Here is a tiny trained network, its code and every weight. The questions are about switching its units off for an input and a class, where a switched-off unit gives its printed mean instead of its output.

import numpy as np


def w(rows, s, z=0):
    codes = np.array(rows[::2]) - 128.0
    scale = np.full(codes.shape[1], s)
    scale[-1] = z or s
    return codes * scale


def norm(h):
    return h / np.sqrt((h * h).mean(-1, keepdims=True) + 1e-5)


def f(y):
    return np.maximum(y, 0)


def log_softmax(a):
    a = a - a.max(-1, keepdims=True)
    return a - np.log(np.exp(a).sum(-1, keepdims=True))


def net(x, mask):
    res = np.array(x, float).reshape(1, 4) / 4 @ E
    u = 0
    for l in range(2):
        y = f(norm(res) @ A[l][:, :-1].T + A[l][:, -1])
        res = res + np.where(mask[u : u + 3], y, B[l][:, -1]) @ B[l][:, :-1]
        u += 3
    return log_softmax(norm(res)[-1] @ U[:, :-1].T + U[:, -1])


A, B = {}, {}
E = w([
[86,210,86,166,246,108,209,166,215,181,62],'x0',
[20,87,2,93,146,184,97,218,126,73,212],'x1',
[224,106,21,102,188,64,144,88,193,118,92],'x2',
[116,106,150,158,134,123,133,127,154,75,123],'x3',
],0.0091)
A[0] = w([
[91,205,170,158,213,98,189,179,184,187,63,35],'0.n0',
[175,147,98,134,170,24,163,159,163,123,96,77],'0.n1',
[41,174,117,141,255,137,179,190,185,162,116,1],'0.n2',
],0.0089,0.0075)
B[0] = w([
[109,55,71,70,104,204,146,5,129,79,150,254],'0.n0',
[161,119,96,142,69,159,80,171,157,153,72,227],'0.n1',
[128,204,215,174,175,46,105,215,86,168,118,251],'0.n2',
],0.012,0.0084)
A[1] = w([
[87,155,225,149,125,156,207,39,106,145,100,2],'1.n0',
[207,86,125,65,156,1,81,210,161,110,129,117],'1.n1',
[207,132,214,156,64,79,99,96,113,154,100,111],'1.n2',
],0.0099,0.0026)
B[1] = w([
[137,95,116,6,85,116,220,126,168,43,254,231],'1.n0',
[167,84,96,219,129,120,144,21,50,96,187,254],'1.n1',
[69,230,99,171,245,64,149,201,129,180,93,253],'1.n2',
],0.0093,0.0066)
U = w([
[71,186,203,112,136,99,137,201,100,131,156,121],'0',
[143,78,76,68,112,146,149,48,136,91,201,238],'1',
[159,158,79,191,178,79,121,120,120,136,92,165],'2',
[183,115,106,99,118,159,135,64,204,147,1,1],'3',
[82,90,155,130,54,200,57,173,102,109,159,57],'4',
],0.019,0.0041)

Each question gives the input, the list of numbers given to net, and the class t.
The units are the neurons (one row each of A and B). Each row of codes is followed by its name. A weight is (code - 128) times the scale printed after its matrix; where a second scale follows, it is the last column's (A, B and U).
mask holds one flag per neuron, layer by layer. A switched-off neuron (its flag False) gives its mean, the last column of its row in B, instead of its output. The means were averaged over made-up inputs and are rounded, as every weight is.
A unit's drop is (log p(t) with every unit on - log p(t) with that unit switched off) / (log p(t) with every unit on - log p(t) with every unit switched off).
The circuit of an input: a set's keep is (log p(t) with only the set's units on - log p(t) with every unit switched off) / (log p(t) with every unit on - log p(t) with every unit switched off). Starting from all 6 units, units are removed one at a time, each time the one whose removal leaves the highest keep (on an exact tie, the one counted first), for as long as the keep stays at least 0.8.
circuit, biggest first: the units of the circuit, biggest drop first
unit that matters most: the unit with the biggest drop
top k neurons: the k neurons with the biggest drops, biggest first
top k neurons in layer l: the k neurons of layer l with the biggest drops, biggest first
input [2,-8,-4,-8], class 1: top 3 neurons => [1.n0, 0.n2, 0.n0]
input [-5,-1,-7,8], class 0: circuit, biggest first => [1.n2]
input [3,8,1,2], class 2: top 3 neurons => [1.n1, 1.n0, 0.n0]
input [6,-5,5,-3], class 3: top 2 neurons in layer 0 => [0.n0, 0.n1]
input [-1,3,0,1], class 4: circuit, biggest first => [0.n0, 1.n2]
input [-4,-2,-4,7], class 0: top 2 neurons => [0.n0, 1.n2]
input [-5,-7,-3,-8], class 0: circuit, biggest first => [1.n2, 1.n0]
input [-2,5,-1,-7], class 4: top 2 neurons in layer 1 => [1.n0, 1.n1]
input [-2,1,0,2], class 4: top 2 neurons => [0.n2, 0.n0]
input [-2,0,8,-6], class 2: top 4 neurons => [0.n0, 1.n0, 0.n1, 1.n1]
input [-7,-4,2,-3], class 2: top 2 neurons => [0.n0, 1.n2]
input [-4,-2,-2,-3], class 0: top 2 neurons in layer 0 => [0.n0, 0.n1]
input [7,-6,1,-7], class 3: top 3 neurons => [0.n1, 0.n0, 1.n1]
input [8,4,-1,6], class 0: unit that matters most => 0.n2
input [7,-4,-3,5], class 1: top 2 neurons => [0.n0, 1.n0]
input [5,0,3,-3], class 3: top 3 neurons => [0.n0, 0.n1, 1.n2]
input [-8,-2,-2,-8], class 0: top 2 neurons => [0.n0, 1.n2]
input [-2,-8,6,3], class 2: top 2 neurons => [1.n2, 0.n0]
input [1,-2,8,0], class 3: top 2 neurons in layer 0 => [0.n2, 0.n1]
input [5,-3,2,-2], class 3: circuit, biggest first => [0.n1]
input [7,4,-1,3], class 0: top 2 neurons in layer 0 => [0.n2, 0.n0]
